Here is a tiny trained network, its code and every weight. The questions are about switching its units off for an input and a target symbol, where a switched-off unit gives its printed mean instead of its output.

import numpy as np


def w(rows, s, z=0):
    codes = np.array(rows[::2]) - 128.0
    scale = np.full(codes.shape[1], s)
    scale[-1] = z or s
    return codes * scale


def norm(h):
    return h / np.sqrt((h * h).mean(-1, keepdims=True) + 1e-5)


def f(y):
    return y / 2 * (1 + np.tanh(0.7978845608 * (y + 0.044715 * y**3)))


def softmax(a):
    e = np.exp(a - a.max(-1, keepdims=True))
    return e / e.sum(-1, keepdims=True)


def log_softmax(a):
    a = a - a.max(-1, keepdims=True)
    return a - np.log(np.exp(a).sum(-1, keepdims=True))


def net(x, mask):
    ids = ['ΘΞαβζηστψω'.index(c) for c in x.split()]
    T = len(ids)
    res = E[ids] + P[:T]
    q, k, v = (norm(res) @ M[0].T for M in (Q, K, V))
    z = softmax(np.where(np.tri(T) > 0, q @ k.T / 3**0.5, -1e9)) @ v
    res = res + np.where(mask[0], z, O[0][:, -1]) @ O[0][:, :-1]
    y = f(norm(res) @ A[0][:, :-1].T + A[0][:, -1])
    res = res + np.where(mask[1:13], y, B[0][:, -1]) @ B[0][:, :-1]
    return log_softmax(norm(res)[-1] @ U[:, :-1].T + U[:, -1])


Q, K, V, O, A, B = {}, {}, {}, {}, {}, {}
E = w([
[149,189,115,153],'Θ',
[91,127,157,174],'Ξ',
[120,131,109,213],'α',
[102,100,134,205],'β',
[86,164,136,101],'ζ',
[70,53,78,115],'η',
[117,127,114,218],'σ',
[145,145,1,159],'τ',
[23,70,182,187],'ψ',
[107,112,132,206],'ω',
],0.0095)
P = w([
[196,82,118,37],'0',
[36,126,141,148],'1',
[22,120,138,155],'2',
[23,118,129,157],'3',
[20,121,121,165],'4',
[27,120,108,163],'5',
[25,111,114,174],'6',
[12,123,108,173],'7',
[16,115,109,175],'8',
[22,121,99,173],'9',
[2,106,103,173],'10',
[1,123,106,172],'11',
],0.0034)
Q[0] = w([
[31,147,123,188],'head 0',
[166,169,254,144],'head 0',
[201,107,211,56],'head 0',
],0.0098)
K[0] = w([
[251,33,46,49],'head 0',
[2,147,35,145],'head 0',
[3,223,139,227],'head 0',
],0.0062)
V[0] = w([
[45,100,173,151],'head 0',
[200,125,159,203],'head 0',
[88,55,2,123],'head 0',
],0.009)
O[0] = w([
[194,71,145,109,185],'head 0',
[132,141,166,198,5],'head 0',
[141,60,4,160,254],'head 0',
],0.012,0.003)
A[0] = w([
[173,164,221,178,94],'neuron 0',
[99,144,153,67,158],'neuron 1',
[228,121,101,102,141],'neuron 2',
[80,74,153,139,226],'neuron 3',
[191,145,149,82,183],'neuron 4',
[253,242,118,141,168],'neuron 5',
[104,94,60,188,37],'neuron 6',
[228,149,149,154,114],'neuron 7',
[130,194,85,153,153],'neuron 8',
[77,171,192,155,111],'neuron 9',
[138,127,125,126,2],'neuron 10',
[119,156,175,149,92],'neuron 11',
],0.012,0.0039)
B[0] = w([
[227,197,146,124,141],'neuron 0',
[179,138,172,162,185],'neuron 1',
[158,84,182,121,164],'neuron 2',
[185,170,130,106,241],'neuron 3',
[38,155,164,85,134],'neuron 4',
[11,13,147,174,134],'neuron 5',
[165,198,165,75,255],'neuron 6',
[96,177,154,219,126],'neuron 7',
[33,136,174,122,170],'neuron 8',
[160,2,65,107,172],'neuron 9',
[83,90,67,112,99],'neuron 10',
[170,96,97,85,128],'neuron 11',
],0.0081,0.0052)
U = w([
[26,98,176,167,223],'Θ',
[176,108,196,134,49],'Ξ',
[126,210,110,193,70],'α',
[208,140,143,172,109],'β',
[119,158,170,4,254],'ζ',
[114,42,43,105,177],'η',
[143,176,121,171,10],'σ',
[62,178,16,143,52],'τ',
[172,3,178,119,114],'ψ',
[180,150,144,169,61],'ω',
],0.011,0.0032)

Each question gives the input, a string of symbols that net reads in full, and the target symbol t.
The units are the heads (3 rows each of Q, K, V and O) and the neurons (one row each of A and B). Each row of codes is followed by its name. A weight is (code - 128) times the scale printed after its matrix; where a second scale follows, it is the last column's (O, A, B and U).
mask holds one flag per unit, heads first, then neurons. A switched-off unit (its flag False) gives its mean, the last column of its rows in O or B, instead of its output. The means were averaged over made-up inputs and are rounded, as every weight is.
A unit's drop is (log p(t) with every unit on - log p(t) with that unit switched off) / (log p(t) with every unit on - log p(t) with every unit switched off).
The circuit of an input: a set's keep is (log p(t) with only the set's units on - log p(t) with every unit switched off) / (log p(t) with every unit on - log p(t) with every unit switched off). Starting from the 12 units with the biggest drops (on a tie, the unit counted first), units are removed one at a time, each time the one whose removal leaves the highest keep (on an exact tie, the one counted first), for as long as the keep stays at least 0.8.
units of the circuit, in order: the units of the circuit, biggest drop first
most important unit: the unit with the biggest drop
top k neurons: the k neurons with the biggest drops, biggest first
drop when u is switched off: that unit's drop, to one decimal
input ψ ζ ψ Θ, target ψ: units of the circuit, in order	head 0
input Θ Θ β β ζ ζ β ψ ζ Ξ η ζ, target Θ: top 2 neurons	neuron 8; neuron 6
input ζ τ τ β ζ ω ζ ζ ζ ψ, target τ: units of the circuit, in order	head 0; neuron 9; neuron 6
input σ τ Θ Θ, target τ: units of the circuit, in order	head 0; neuron 8
input α Θ σ ζ Θ β, target α: units of the circuit, in order	head 0; neuron 6
input ω ζ ψ Θ σ β, target β: units of the circuit, in order	head 0; neuron 6
input Θ ζ Θ, target Θ: top 3 neurons	neuron 5; neuron 9; neuron 6
input τ ζ ψ η β β ζ ζ ψ σ σ, target τ: units of the circuit, in order	head 0; neuron 6
input Θ Θ ψ ζ β ζ, target Θ: top 2 neurons	neuron 6; neuron 9
input ζ ζ Θ ζ ψ α Θ Ξ Θ β Θ, target ζ: top 2 neurons	neuron 7; neuron 1
input ψ ψ ζ ζ ζ ψ ζ ζ Θ ζ β ω, target ψ: top 2 neurons	neuron 2; neuron 0
input ζ ζ Θ α η β σ ζ ζ ω, target ζ: top 2 neurons	neuron 6; neuron 9
input ψ ζ Ξ Θ α, target ψ: top 3 neurons	neuron 2; neuron 0; neuron 1
input ζ η ζ Θ Ξ Θ ζ ζ Θ α Θ, target ζ: most important unit	neuron 9
input ψ σ ψ ζ, target ψ: top 2 neurons	neuron 6; neuron 2
input Θ β ψ η ζ ζ ψ σ, target Θ: top 3 neurons	neuron 8; neuron 9; neuron 6
input ζ ζ ζ ζ ψ Ξ Θ Θ ψ ζ α η, target ζ: top 2 neurons	neuron 9; neuron 3
input α ζ η ζ ψ, target η: top 3 neurons	neuron 1; neuron 0; neuron 7
input Θ Θ τ ζ ζ ζ ψ ψ ζ ζ Ξ Θ, target Θ: drop when neuron 8 is switched off	0.2
input τ ζ Θ β ζ Θ α Θ ζ, target τ: units of the circuit, in order	head 0
input ζ ζ ζ Θ ζ ζ ω σ α σ Ξ ψ, target ζ: drop when neuron 6 is switched off	-0.2
input ζ ψ τ ζ ζ η ζ, target η: drop when head 0 is switched off	1.8
